Below is a small trained network, with its code and all its weights. Each question gives an input and a target symbol and asks what happens when units are switched off, that is, made to give their printed mean instead of their output.

import numpy as np


def w(rows, s, z=0):
    codes = np.array(rows[::2]) - 128.0
    scale = np.full(codes.shape[1], s)
    scale[-1] = z or s
    return codes * scale


def norm(h):
    return h / np.sqrt((h * h).mean(-1, keepdims=True) + 1e-5)


def f(y):
    return y / 2 * (1 + np.tanh(0.7978845608 * (y + 0.044715 * y**3)))


def softmax(a):
    e = np.exp(a - a.max(-1, keepdims=True))
    return e / e.sum(-1, keepdims=True)


def log_softmax(a):
    a = a - a.max(-1, keepdims=True)
    return a - np.log(np.exp(a).sum(-1, keepdims=True))


def net(x, mask):
    ids = ['ΔΘΞΠΩαβεζηλμτψ'.index(c) for c in x.split()]
    T = len(ids)
    res = E[ids] + P[:T]
    u = 0
    for l in range(2):
        q, k, v = (norm(res) @ M[l].T for M in (Q, K, V))
        z = softmax(np.where(np.tri(T) > 0, q @ k.T / 4**0.5, -1e9)) @ v
        res = res + np.where(mask[u], z, O[l][:, -1]) @ O[l][:, :-1]
        u += 1
        y = f(norm(res) @ A[l][:, :-1].T + A[l][:, -1])
        res = res + np.where(mask[u : u + 4], y, B[l][:, -1]) @ B[l][:, :-1]
        u += 4
    return log_softmax(norm(res)[-1] @ U[:, :-1].T + U[:, -1])


Q, K, V, O, A, B = {}, {}, {}, {}, {}, {}
E = w([
[143,170,143,154,169],'Δ',
[168,92,138,140,85],'Θ',
[97,79,156,171,83],'Ξ',
[177,100,118,137,107],'Π',
[128,102,189,159,74],'Ω',
[118,80,88,163,127],'α',
[178,131,110,136,139],'β',
[160,81,146,168,115],'ε',
[87,136,132,180,167],'ζ',
[126,151,104,156,173],'η',
[183,131,165,134,98],'λ',
[109,57,199,5,161],'μ',
[108,161,131,166,174],'τ',
[187,123,148,132,102],'ψ',
],0.02)
P = w([
[206,63,136,181,180],'0',
[187,103,125,185,161],'1',
[148,153,95,144,117],'2',
[156,158,89,164,113],'3',
[162,164,85,190,108],'4',
[78,246,29,15,20],'5',
[148,108,129,105,157],'6',
[139,111,127,89,161],'7',
[137,107,130,77,168],'8',
[133,102,133,66,172],'9',
[131,99,135,55,176],'10',
[126,98,135,43,177],'11',
[121,95,136,31,180],'12',
[144,55,169,34,229],'13',
],0.013)
Q[0] = w([
[87,124,87,160,115],'0.h1',
[151,151,48,123,52],'0.h1',
[126,248,65,159,106],'0.h1',
[175,37,147,66,249],'0.h1',
],0.016)
K[0] = w([
[179,155,147,134,106],'0.h1',
[119,190,130,254,102],'0.h1',
[150,137,108,200,81],'0.h1',
[86,94,179,34,160],'0.h1',
],0.018)
V[0] = w([
[179,190,47,132,206],'0.h1',
[134,213,216,103,141],'0.h1',
[8,142,150,169,163],'0.h1',
[125,93,75,86,130],'0.h1',
],0.015)
O[0] = w([
[92,81,196,144,124,97],'0.h1',
[117,56,95,120,201,3],'0.h1',
[182,167,194,162,251,17],'0.h1',
[112,166,174,71,89,161],'0.h1',
],0.017,0.0046)
A[0] = w([
[90,181,135,19,124,49],'0.n1',
[197,214,208,249,152,254],'0.n2',
[240,101,177,173,228,11],'0.n3',
[203,122,182,97,254,152],'0.n4',
],0.0092,0.0053)
B[0] = w([
[136,224,100,160,184,164],'0.n1',
[117,118,83,123,10,253],'0.n2',
[73,185,160,255,58,153],'0.n3',
[106,162,59,201,49,173],'0.n4',
],0.0082,0.006)
Q[1] = w([
[8,169,82,103,131],'1.h1',
[112,126,126,48,105],'1.h1',
[202,91,186,172,230],'1.h1',
[130,158,172,162,168],'1.h1',
],0.011)
K[1] = w([
[235,96,149,51,90],'1.h1',
[198,145,162,107,183],'1.h1',
[123,146,106,249,87],'1.h1',
[151,152,69,182,115],'1.h1',
],0.011)
V[1] = w([
[110,195,85,75,116],'1.h1',
[2,189,142,33,192],'1.h1',
[108,81,96,191,63],'1.h1',
[92,119,103,103,194],'1.h1',
],0.0098)
O[1] = w([
[104,106,186,184,122,180],'1.h1',
[165,141,59,219,63,32],'1.h1',
[207,198,174,107,254,254],'1.h1',
[82,186,170,200,5,34],'1.h1',
],0.0091,0.0057)
A[1] = w([
[59,52,18,146,128,2],'1.n1',
[132,57,9,81,201,222],'1.n2',
[184,192,44,106,174,51],'1.n3',
[155,181,130,113,71,237],'1.n4',
],0.015,0.0055)
B[1] = w([
[100,239,203,218,3,165],'1.n1',
[25,183,94,210,112,232],'1.n2',
[254,31,104,97,128,187],'1.n3',
[59,176,111,124,201,252],'1.n4',
],0.011)
U = w([
[143,96,29,170,141,178],'Δ',
[165,79,192,107,121,247],'Θ',
[115,98,117,148,78,184],'Ξ',
[148,236,194,68,116,1],'Π',
[170,93,171,180,143,206],'Ω',
[107,114,108,183,81,148],'α',
[153,116,130,136,110,110],'β',
[61,56,117,157,181,99],'ε',
[172,193,159,210,135,87],'ζ',
[106,131,90,68,179,76],'η',
[105,128,72,83,113,59],'λ',
[95,38,136,81,89,178],'μ',
[250,161,117,106,109,184],'τ',
[108,97,112,61,105,87],'ψ',
],0.016,0.0056)

Each question gives the input, a string of symbols that net reads in full, and the target symbol t.
The units are the heads (4 rows each of Q, K, V and O) and the neurons (one row each of A and B). Each row of codes is followed by its name. A weight is (code - 128) times the scale printed after its matrix; where a second scale follows, it is the last column's (O, A, B and U).
mask holds one flag per unit, layer by layer, with each layer's heads first. A switched-off unit (its flag False) gives its mean, the last column of its rows in O or B, instead of its output. The means were averaged over made-up inputs and are rounded, as every weight is.
A unit's drop is (log p(t) with every unit on - log p(t) with that unit switched off) / (log p(t) with every unit on - log p(t) with every unit switched off).
The circuit of an input: a set's keep is (log p(t) with only the set's units on - log p(t) with every unit switched off) / (log p(t) with every unit on - log p(t) with every unit switched off). Starting from all 10 units, units are removed one at a time, each time the one whose removal leaves the highest keep (on an exact tie, the one counted first), for as long as the keep stays at least 0.8.
circuit, biggest first: the units of the circuit, biggest drop first
k most important neurons: the k neurons with the biggest drops, biggest first
top k neurons in layer l: the k neurons of layer l with the biggest drops, biggest first
drop of u: that unit's drop, to one decimal
input ε λ α α β, target Π: circuit, biggest first	(0.h1; 1.h1; 1.n2)
input α α Δ Θ Ξ Ω η Ω Π ψ τ ε, target Ω: circuit, biggest first	(0.h1)
input Ω ζ ε Ω Ω Ξ ε α Ω η, target Δ: top 3 neurons in layer 1	(1.n2; 1.n3; 1.n4)
input ζ λ Ω β, target Δ: top 2 neurons in layer 1	(1.n2; 1.n3)
input Ω α α α, target Π: circuit, biggest first	(0.h1; 1.h1)
input α α α α Δ α Ξ α Ω ζ β ζ ζ ε, target ζ: 2 most important neurons	(0.n3; 0.n4)
input Ω ζ Ξ, target ζ: 2 most important neurons	(0.n3; 1.n2)
input Θ τ Ω Π Ω ζ, target Δ: circuit, biggest first	(0.h1; 1.n3)
input ζ Δ η β ψ η Δ α ε, target Π: circuit, biggest first	(1.n2; 1.n4)
input β β Δ β η Ξ, target Θ: circuit, biggest first	(0.h1; 1.n2; 1.h1)
input α Δ Ξ η Π ε Ω α Δ ζ η α λ Ω, target α: circuit, biggest first	(0.h1; 1.h1; 1.n1)
input α α Π η Ξ ζ Δ ψ ζ ε Ω Π, target Δ: circuit, biggest first	(0.h1; 1.n2; 1.n3)
input β α α Ω η Δ ζ β, target ζ: circuit, biggest first	(0.h1; 0.n4)
input Ξ α Ω α Ω, target Π: circuit, biggest first	(1.h1)
input α λ α ζ α λ Ξ α η α Δ Δ ζ Ω, target ζ: 4 most important neurons	(0.n4; 0.n3; 1.n3; 0.n2)
input α ε α Ω β Ω, target μ: circuit, biggest first	(0.h1; 1.n2)
input Δ α τ α Ω Θ Ξ α Ω η ψ Ω μ ε, target α: 2 most important neurons	(0.n4; 1.n1)
input τ ζ Θ α α Ω ζ λ τ α, target Ω: top 2 neurons in layer 1	(1.n4; 1.n2)
input Ω ζ η Ω ψ α β Ξ Δ, target τ: top 2 neurons in layer 1	(1.n3; 1.n2)
input α λ Ω α α, target Π: most important neuron	(1.n2)
input ζ ε Ω ζ Δ α α ψ η Δ Δ β Ξ, target μ: 2 most important neurons	(1.n2; 0.n4)
input α η α Π λ β β α Δ τ τ Ξ Ξ ζ, target τ: drop of 1.n3	0.2
input Ξ α ε ζ Ω α μ Ω Π, target α: drop of 1.n2	0.0
input α Θ ψ Ξ ψ Ω ε Ω α, target Δ: drop of 1.n3	0.3
input η Δ α Π Θ μ η ζ ζ Π α Ω Ω, target α: 2 most important neurons	(0.n1; 0.n2)
